Below is a small trained network, with its code and all its weights. Each question gives an input and a class and asks what happens when units are switched off, that is, made to give their printed mean instead of their output.

import numpy as np


def w(rows, s, z=0):
    codes = np.array(rows[::2]) - 128.0
    scale = np.full(codes.shape[1], s)
    scale[-1] = z or s
    return codes * scale


def f(y):
    return y / 2 * (1 + np.tanh(0.7978845608 * (y + 0.044715 * y**3)))


def log_softmax(a):
    a = a - a.max(-1, keepdims=True)
    return a - np.log(np.exp(a).sum(-1, keepdims=True))


def net(x, mask):
    res = np.array(x, float).reshape(1, 2) / 4 @ E
    y = f(res @ A[0][:, :-1].T + A[0][:, -1])
    res = res + np.where(mask, y, B[0][:, -1]) @ B[0][:, :-1]
    return log_softmax(res[-1] @ U[:, :-1].T + U[:, -1])


A, B = {}, {}
E = w([
[184,51,113,251],'x0',
[65,42,154,86],'x1',
],0.013)
A[0] = w([
[188,234,10,143,109],'neuron 0',
[90,152,110,148,254],'neuron 1',
[81,159,147,88,67],'neuron 2',
[66,201,186,37,103],'neuron 3',
[202,76,139,202,80],'neuron 4',
[22,44,132,117,77],'neuron 5',
[107,72,123,86,102],'neuron 6',
[117,50,173,88,74],'neuron 7',
[76,249,144,105,89],'neuron 8',
],0.011,0.0099)
B[0] = w([
[221,154,198,69,219],'neuron 0',
[30,34,197,44,221],'neuron 1',
[203,143,105,166,165],'neuron 2',
[98,112,69,164,249],'neuron 3',
[150,77,86,170,223],'neuron 4',
[241,197,145,113,192],'neuron 5',
[226,132,159,99,158],'neuron 6',
[254,173,136,137,164],'neuron 7',
[174,115,74,186,208],'neuron 8',
],0.015,0.012)
U = w([
[171,202,175,92,53],'0',
[113,131,6,214,87],'1',
[22,107,192,71,253],'2',
],0.018,0.005)

Each question gives the input, the list of numbers given to net, and the class t.
The units are the neurons (one row each of A and B). Each row of codes is followed by its name. A weight is (code - 128) times the scale printed after its matrix; where a second scale follows, it is the last column's (A, B and U).
mask holds one flag per neuron, in row order. A switched-off neuron (its flag False) gives its mean, the last column of its row in B, instead of its output. The means were averaged over made-up inputs and are rounded, as every weight is.
A unit's drop is (log p(t) with every unit on - log p(t) with that unit switched off) / (log p(t) with every unit on - log p(t) with every unit switched off).
The circuit of an input: a set's keep is (log p(t) with only the set's units on - log p(t) with every unit switched off) / (log p(t) with every unit on - log p(t) with every unit switched off). Starting from all 9 units, units are removed one at a time, each time the one whose removal leaves the highest keep (on an exact tie, the one counted first), for as long as the keep stays at least 0.8.
units of the circuit, in order: the units of the circuit, biggest drop first
k most important neurons: the k neurons with the biggest drops, biggest first
drop when u is switched off: that unit's drop, to one decimal
input [4,-5], class 0: units of the circuit, in order => [neuron 0]
input [-7,6], class 1: 3 most important neurons => [neuron 3; neuron 0; neuron 8]
input [-8,-5], class 1: 2 most important neurons => [neuron 3; neuron 8]
input [-1,-3], class 2: 2 most important neurons => [neuron 5; neuron 7]
input [8,-8], class 0: 3 most important neurons => [neuron 0; neuron 3; neuron 8]
input [-4,2], class 1: 2 most important neurons => [neuron 3; neuron 0]
input [-8,7], class 1: 4 most important neurons => [neuron 3; neuron 0; neuron 8; neuron 2]
input [-4,-2], class 1: 2 most important neurons => [neuron 8; neuron 3]
input [-3,-2], class 2: 2 most important neurons => [neuron 4; neuron 5]
input [6,6], class 0: 2 most important neurons => [neuron 5; neuron 3]
input [3,-3], class 2: 2 most important neurons => [neuron 5; neuron 8]
input [-7,-6], class 1: 3 most important neurons => [neuron 8; neuron 3; neuron 5]
input [3,1], class 2: 2 most important neurons => [neuron 8; neuron 3]
input [-8,5], class 1: units of the circuit, in order => [neuron 3]
input [-3,1], class 2: drop when neuron 4 is switched off => 0.4
input [2,3], class 2: drop when neuron 0 is switched off => 0.4
input [-3,-1], class 2: drop when neuron 4 is switched off => 0.3
input [2,0], class 2: drop when neuron 5 is switched off => 0.0
